Below is a small trained network, with its code and all its weights. Each question gives an input and a class and asks what happens when units are switched off, that is, made to give their printed mean instead of their output.

import numpy as np


def w(rows, s, z=0):
    codes = np.array(rows[::2]) - 128.0
    scale = np.full(codes.shape[1], s)
    scale[-1] = z or s
    return codes * scale


def norm(h):
    return h / np.sqrt((h * h).mean(-1, keepdims=True) + 1e-5)


def f(y):
    return y / 2 * (1 + np.tanh(0.7978845608 * (y + 0.044715 * y**3)))


def log_softmax(a):
    a = a - a.max(-1, keepdims=True)
    return a - np.log(np.exp(a).sum(-1, keepdims=True))


def net(x, mask):
    res = np.array(x, float).reshape(1, 4) / 4 @ E
    u = 0
    for l in range(3):
        y = f(norm(res) @ A[l][:, :-1].T + A[l][:, -1])
        res = res + np.where(mask[u : u + 6], y, B[l][:, -1]) @ B[l][:, :-1]
        u += 6
    return log_softmax(norm(res)[-1] @ U[:, :-1].T + U[:, -1])


A, B = {}, {}
E = w([
[209,144,176,96,225,17,65,204,129,117,87,91],'x0',
[123,142,169,74,127,88,108,40,194,136,252,132],'x1',
[36,86,59,52,111,156,123,129,181,95,93,58],'x2',
[166,100,133,84,143,143,72,22,158,120,130,99],'x3',
],0.004)
A[0] = w([
[99,164,122,50,29,196,204,88,186,75,157,91,9],'0.n1',
[116,46,22,127,107,120,146,141,74,73,89,124,190],'0.n2',
[138,152,85,110,80,170,235,218,148,149,143,146,99],'0.n3',
[194,150,253,219,68,58,196,144,111,85,183,168,142],'0.n4',
[120,179,160,111,204,155,136,35,122,166,143,177,194],'0.n5',
[174,152,225,161,164,100,133,180,176,138,191,200,105],'0.n6',
],0.0045,0.0011)
B[0] = w([
[135,226,111,211,71,189,90,64,161,105,111,114,238],'0.n1',
[139,205,106,98,82,125,121,225,218,145,105,124,222],'0.n2',
[116,16,223,99,153,2,57,120,156,191,82,110,204],'0.n3',
[196,213,222,166,202,231,149,41,128,205,96,254,253],'0.n4',
[100,46,111,126,200,146,115,226,108,76,101,124,173],'0.n5',
[95,42,201,107,191,132,70,76,234,64,83,82,217],'0.n6',
],0.0054,0.0038)
A[1] = w([
[59,124,88,93,151,58,142,176,170,67,152,112,120],'1.n1',
[128,146,99,134,88,203,81,68,155,28,238,52,7],'1.n2',
[22,69,152,123,148,78,158,184,97,119,217,171,129],'1.n3',
[97,53,132,66,133,92,105,117,153,80,144,159,85],'1.n4',
[167,86,145,114,255,173,112,116,147,90,160,188,239],'1.n5',
[173,112,193,69,140,109,108,78,143,139,149,78,103],'1.n6',
],0.0048,0.0011)
B[1] = w([
[24,121,134,151,89,105,119,81,64,163,135,88,161],'1.n1',
[169,140,121,192,206,97,82,149,145,150,207,88,226],'1.n2',
[120,51,123,254,192,58,53,87,90,162,116,155,114],'1.n3',
[40,99,173,168,113,81,141,176,126,124,162,129,134],'1.n4',
[71,148,148,109,92,109,149,83,72,157,70,170,253],'1.n5',
[113,112,169,169,132,138,100,199,84,202,106,128,170],'1.n6',
],0.0071,0.0044)
A[2] = w([
[203,163,85,124,89,141,103,244,147,129,101,161,212],'2.n1',
[245,135,146,97,100,120,120,174,91,159,108,94,63],'2.n2',
[83,123,83,83,175,119,109,118,41,140,61,159,15],'2.n3',
[155,188,187,156,121,144,153,118,186,173,149,159,244],'2.n4',
[133,171,81,116,146,253,161,153,113,183,166,156,151],'2.n5',
[76,62,143,126,174,108,79,157,154,140,218,156,123],'2.n6',
],0.0046,0.0011)
B[2] = w([
[66,38,171,81,111,138,216,35,163,70,222,160,204],'2.n1',
[147,74,90,171,175,152,158,79,179,131,134,225,143],'2.n2',
[137,165,145,198,172,216,138,90,143,163,180,121,163],'2.n3',
[147,210,144,75,183,173,99,129,127,117,103,49,253],'2.n4',
[188,116,68,115,194,43,133,181,61,135,116,136,171],'2.n5',
[178,46,3,230,131,119,163,183,167,173,112,184,160],'2.n6',
],0.0063,0.0034)
U = w([
[152,33,114,85,146,129,237,95,152,48,169,208,125],'0',
[233,165,78,104,101,124,142,107,13,124,109,141,84],'1',
[209,239,1,181,140,188,51,94,186,102,244,43,140],'2',
[220,165,143,80,61,51,98,183,52,26,220,141,2],'3',
[175,199,250,148,207,183,96,60,101,179,57,184,165],'4',
[41,151,90,53,23,161,167,152,194,83,71,41,135],'5',
[88,65,126,182,151,29,60,220,86,212,136,96,135],'6',
],0.0074,0.0068)

Each question gives the input, the list of numbers given to net, and the class t.
The units are the neurons (one row each of A and B). Each row of codes is followed by its name. A weight is (code - 128) times the scale printed after its matrix; where a second scale follows, it is the last column's (A, B and U).
mask holds one flag per neuron, layer by layer. A switched-off neuron (its flag False) gives its mean, the last column of its row in B, instead of its output. The means were averaged over made-up inputs and are rounded, as every weight is.
A unit's drop is (log p(t) with every unit on - log p(t) with that unit switched off) / (log p(t) with every unit on - log p(t) with every unit switched off).
The circuit of an input: a set's keep is (log p(t) with only the set's units on - log p(t) with every unit switched off) / (log p(t) with every unit on - log p(t) with every unit switched off). Starting from the 12 units with the biggest drops (on a tie, the unit counted first), units are removed one at a time, each time the one whose removal leaves the highest keep (on an exact tie, the one counted first), for as long as the keep stays at least 0.8.
circuit, biggest first: the units of the circuit, biggest drop first
top k neurons: the k neurons with the biggest drops, biggest first
k most important neurons of layer l: the k neurons of layer l with the biggest drops, biggest first
drop when u is switched off: that unit's drop, to one decimal
input [1,5,2,3], class 6: circuit, biggest first : 0.n4; 1.n6
input [0,-5,5,5], class 5: top 2 neurons : 0.n2; 0.n4
input [-7,4,6,-6], class 2: circuit, biggest first : 0.n1; 1.n2
input [-1,5,7,-7], class 2: top 3 neurons : 0.n1; 1.n2; 1.n5
input [4,-2,2,-6], class 6: top 2 neurons : 0.n4; 0.n1
input [2,-7,1,-4], class 0: circuit, biggest first : 2.n1; 0.n6; 1.n5
input [2,-7,4,-5], class 5: circuit, biggest first : 0.n2; 2.n1
input [6,-4,6,6], class 5: circuit, biggest first : 0.n4; 1.n2
input [-8,-4,1,2], class 2: top 3 neurons : 0.n1; 1.n5; 1.n2
input [7,-3,5,-3], class 5: circuit, biggest first : 1.n2; 0.n4
input [-8,-6,-5,7], class 1: circuit, biggest first : 2.n5; 0.n6; 0.n4
input [2,3,8,-4], class 2: circuit, biggest first : 0.n1; 1.n5
input [-4,-2,-1,1], class 5: circuit, biggest first : 0.n4
input [-4,-5,-1,-2], class 0: top 4 neurons : 2.n1; 0.n6; 1.n5; 0.n2
input [-8,5,8,-8], class 2: circuit, biggest first : 0.n1; 1.n2
input [-8,-7,-2,4], class 5: 3 most important neurons of layer 0 : 0.n4; 0.n2; 0.n3
input [2,-3,5,2], class 5: top 2 neurons : 0.n4; 1.n1
input [0,2,7,5], class 2: top 2 neurons : 1.n2; 0.n1
input [5,-8,-3,4], class 0: top 2 neurons : 2.n1; 0.n4
input [7,-7,4,5], class 0: 3 most important neurons of layer 2 : 2.n1; 2.n2; 2.n4
input [-7,7,0,-4], class 2: top neuron : 0.n1
input [-5,-5,4,7], class 2: top 2 neurons : 1.n2; 0.n1
input [7,-6,0,3], class 0: most important neuron of layer 0 : 0.n4
input [5,3,7,5], class 6: drop when 0.n4 is switched off : 0.1
input [-3,6,1,-3], class 2: drop when 0.n1 is switched off : 1.3
input [2,6,0,5], class 6: drop when 0.n4 is switched off : 0.3
input [-4,6,4,-2], class 2: drop when 0.n1 is switched off : 0.8
